Below is a small trained network, with its code and all its weights. Each question gives an input and a target symbol and asks what happens when units are switched off, that is, made to give their printed mean instead of their output.

import numpy as np


def w(rows, s, z=0):
    codes = np.array(rows[::2]) - 128.0
    scale = np.full(codes.shape[1], s)
    scale[-1] = z or s
    return codes * scale


def f(y):
    return y / 2 * (1 + np.tanh(0.7978845608 * (y + 0.044715 * y**3)))


def softmax(a):
    e = np.exp(a - a.max(-1, keepdims=True))
    return e / e.sum(-1, keepdims=True)


def log_softmax(a):
    a = a - a.max(-1, keepdims=True)
    return a - np.log(np.exp(a).sum(-1, keepdims=True))


def net(x, mask):
    ids = ['ΔΛΠΩεηξψ'.index(c) for c in x.split()]
    T = len(ids)
    res = E[ids] + P[:T]
    u = 0
    for l in range(2):
        q, k, v = (res @ M[l].T for M in (Q, K, V))
        z = softmax(np.where(np.tri(T) > 0, q @ k.T / 2**0.5, -1e9)) @ v
        res = res + np.where(mask[u], z, O[l][:, -1]) @ O[l][:, :-1]
        u += 1
        y = f(res @ A[l][:, :-1].T + A[l][:, -1])
        res = res + np.where(mask[u : u + 12], y, B[l][:, -1]) @ B[l][:, :-1]
        u += 12
    return log_softmax(res[-1] @ U[:, :-1].T + U[:, -1])


Q, K, V, O, A, B = {}, {}, {}, {}, {}, {}
E = w([
[113,140,92,101],'Δ',
[46,196,153,185],'Λ',
[108,197,66,40],'Π',
[215,71,90,183],'Ω',
[100,77,180,79],'ε',
[137,141,250,116],'η',
[133,142,78,185],'ξ',
[90,211,151,92],'ψ',
],0.017)
P = w([
[153,131,232,54],'0',
[162,115,31,175],'1',
[12,57,75,37],'2',
[180,110,42,129],'3',
[4,55,68,36],'4',
[177,113,78,128],'5',
[2,45,134,75],'6',
[180,120,31,95],'7',
[72,5,124,41],'8',
],0.0091)
Q[0] = w([
[83,70,149,166],'L0H0',
[77,203,2,76],'L0H0',
],0.0063)
K[0] = w([
[255,192,48,49],'L0H0',
[155,107,231,124],'L0H0',
],0.0064)
V[0] = w([
[83,182,100,119],'L0H0',
[233,134,1,62],'L0H0',
],0.0081)
O[0] = w([
[62,139,3,103,190],'L0H0',
[121,114,17,33,3],'L0H0',
],0.006,0.0045)
A[0] = w([
[155,81,155,140,83],'L0N0',
[219,188,181,116,78],'L0N1',
[133,76,162,79,58],'L0N2',
[111,44,39,147,179],'L0N3',
[217,151,55,159,252],'L0N4',
[164,134,102,134,97],'L0N5',
[76,14,123,60,183],'L0N6',
[64,99,192,116,126],'L0N7',
[180,17,140,151,81],'L0N8',
[77,128,32,94,179],'L0N9',
[78,69,150,1,221],'L0N10',
[149,157,197,27,105],'L0N11',
],0.0082,0.0039)
B[0] = w([
[204,191,134,151,119],'L0N0',
[105,103,190,105,132],'L0N1',
[172,213,160,116,127],'L0N2',
[114,170,161,42,214],'L0N3',
[62,103,96,4,200],'L0N4',
[137,148,138,107,122],'L0N5',
[24,241,47,187,226],'L0N6',
[199,189,127,88,195],'L0N7',
[136,191,225,157,151],'L0N8',
[78,173,238,165,247],'L0N9',
[71,139,44,246,253],'L0N10',
[64,54,196,193,159],'L0N11',
],0.0045,0.0061)
Q[1] = w([
[254,158,146,150],'L1H0',
[53,213,127,103],'L1H0',
],0.0086)
K[1] = w([
[123,1,63,94],'L1H0',
[174,139,179,41],'L1H0',
],0.0065)
V[1] = w([
[42,2,191,47],'L1H0',
[215,180,195,110],'L1H0',
],0.0059)
O[1] = w([
[204,252,185,250,136],'L1H0',
[165,143,254,67,253],'L1H0',
],0.0088,0.0039)
A[1] = w([
[247,21,109,151,2],'L1N0',
[112,130,119,196,138],'L1N1',
[150,184,104,143,55],'L1N2',
[94,78,169,93,142],'L1N3',
[132,95,154,152,232],'L1N4',
[114,132,94,103,112],'L1N5',
[63,232,132,110,155],'L1N6',
[195,136,194,169,50],'L1N7',
[95,141,159,178,188],'L1N8',
[227,81,157,113,38],'L1N9',
[100,171,169,171,217],'L1N10',
[84,105,167,93,58],'L1N11',
],0.013,0.0027)
B[1] = w([
[47,150,117,55,131],'L1N0',
[128,215,49,171,149],'L1N1',
[124,25,153,101,132],'L1N2',
[73,64,71,243,144],'L1N3',
[242,105,82,175,137],'L1N4',
[96,91,195,198,148],'L1N5',
[169,121,173,116,254],'L1N6',
[47,151,103,144,168],'L1N7',
[144,147,57,35,187],'L1N8',
[143,188,89,80,137],'L1N9',
[208,49,91,124,208],'L1N10',
[123,3,206,123,152],'L1N11',
],0.0065,0.019)
U = w([
[151,159,89,182,252],'Δ',
[88,7,130,152,162],'Λ',
[82,143,101,188,82],'Π',
[97,148,137,97,108],'Ω',
[172,79,81,162,176],'ε',
[138,146,154,146,69],'η',
[118,94,91,166,131],'ξ',
[155,98,71,86,52],'ψ',
],0.012,0.0021)

Each question gives the input, a string of symbols that net reads in full, and the target symbol t.
The units are the heads (2 rows each of Q, K, V and O) and the neurons (one row each of A and B). Each row of codes is followed by its name. A weight is (code - 128) times the scale printed after its matrix; where a second scale follows, it is the last column's (O, A, B and U).
mask holds one flag per unit, layer by layer, with each layer's heads first. A switched-off unit (its flag False) gives its mean, the last column of its rows in O or B, instead of its output. The means were averaged over made-up inputs and are rounded, as every weight is.
A unit's drop is (log p(t) with every unit on - log p(t) with that unit switched off) / (log p(t) with every unit on - log p(t) with every unit switched off).
The circuit of an input: a set's keep is (log p(t) with only the set's units on - log p(t) with every unit switched off) / (log p(t) with every unit on - log p(t) with every unit switched off). Starting from the 12 units with the biggest drops (on a tie, the unit counted first), units are removed one at a time, each time the one whose removal leaves the highest keep (on an exact tie, the one counted first), for as long as the keep stays at least 0.8.
units of the circuit, in order: the units of the circuit, biggest drop first
unit that matters most: the unit with the biggest drop
k most important neurons: the k neurons with the biggest drops, biggest first
k most important neurons of layer l: the k neurons of layer l with the biggest drops, biggest first
drop when u is switched off: that unit's drop, to one decimal
input ξ ξ ψ Λ Δ Λ Ω Ω, target ψ: unit that matters most	L0N10
input η ψ Λ Π Λ ψ Λ, target η: units of the circuit, in order	[L1H0; L1N6]
input Ω Π Δ Ω ε, target Ω: 2 most important neurons of layer 0	[L0N6; L0N4]
input Π Π ε Λ Λ ε ψ, target Π: units of the circuit, in order	[L1H0; L0N10; L0H0]
input Λ ξ η Λ ψ Λ Λ, target Λ: units of the circuit, in order	[L0H0; L1H0; L1N11]
input η Λ ξ ε Π Π η Λ ε, target η: units of the circuit, in order	[L1H0; L0N6]
input Π Ω Π, target Π: 2 most important neurons	[L0N10; L0N4]
input Π ψ Π Δ Λ Λ ψ ψ ε, target Π: 3 most important neurons	[L0N6; L0N10; L1N1]
input Π Λ Λ ε, target Π: 2 most important neurons	[L1N10; L0N10]
input η Ω Π Λ η, target η: 3 most important neurons	[L0N1; L0N6; L0N11]
input Λ Δ Λ Λ ξ, target Λ: 4 most important neurons	[L0N7; L0N4; L1N11; L0N3]
input η Λ Ω Π ψ ξ Π Λ ξ, target η: units of the circuit, in order	[L1H0; L0H0; L0N1; L0N6]
input Λ Λ Λ ξ Ω Λ Ω Λ Π, target Λ: 4 most important neurons of layer 0	[L0N7; L0N11; L0N4; L0N9]
input Λ ψ Π ε Π Δ Λ, target Λ: 4 most important neurons of layer 0	[L0N7; L0N4; L0N9; L0N3]
input Δ Π Π Λ Λ Π Δ, target Π: 2 most important neurons	[L0N10; L1N1]
input Π Λ Π Δ Ω Λ η ε Π, target Π: 2 most important neurons	[L0N10; L1N10]
input Λ Λ Λ Π Ω Δ, target Λ: 2 most important neurons of layer 1	[L1N8; L1N1]
input η Π Π Π Λ Ω Λ, target η: 2 most important neurons of layer 1	[L1N6; L1N10]
input Λ Λ Λ Π Ω ξ Λ Π Π, target Λ: 2 most important neurons	[L0N7; L1N11]
input Λ Π ψ, target Λ: most important neuron	[L1N11]
input Ω Π Ω, target Ω: most important neuron	[L0N6]
input Π Ω Λ Λ Ω, target Π: drop when L0N7 is switched off	0.1
input η η η η Π, target η: drop when L0H0 is switched off	0.3
input Π Λ η, target Π: drop when L0H0 is switched off	0.5
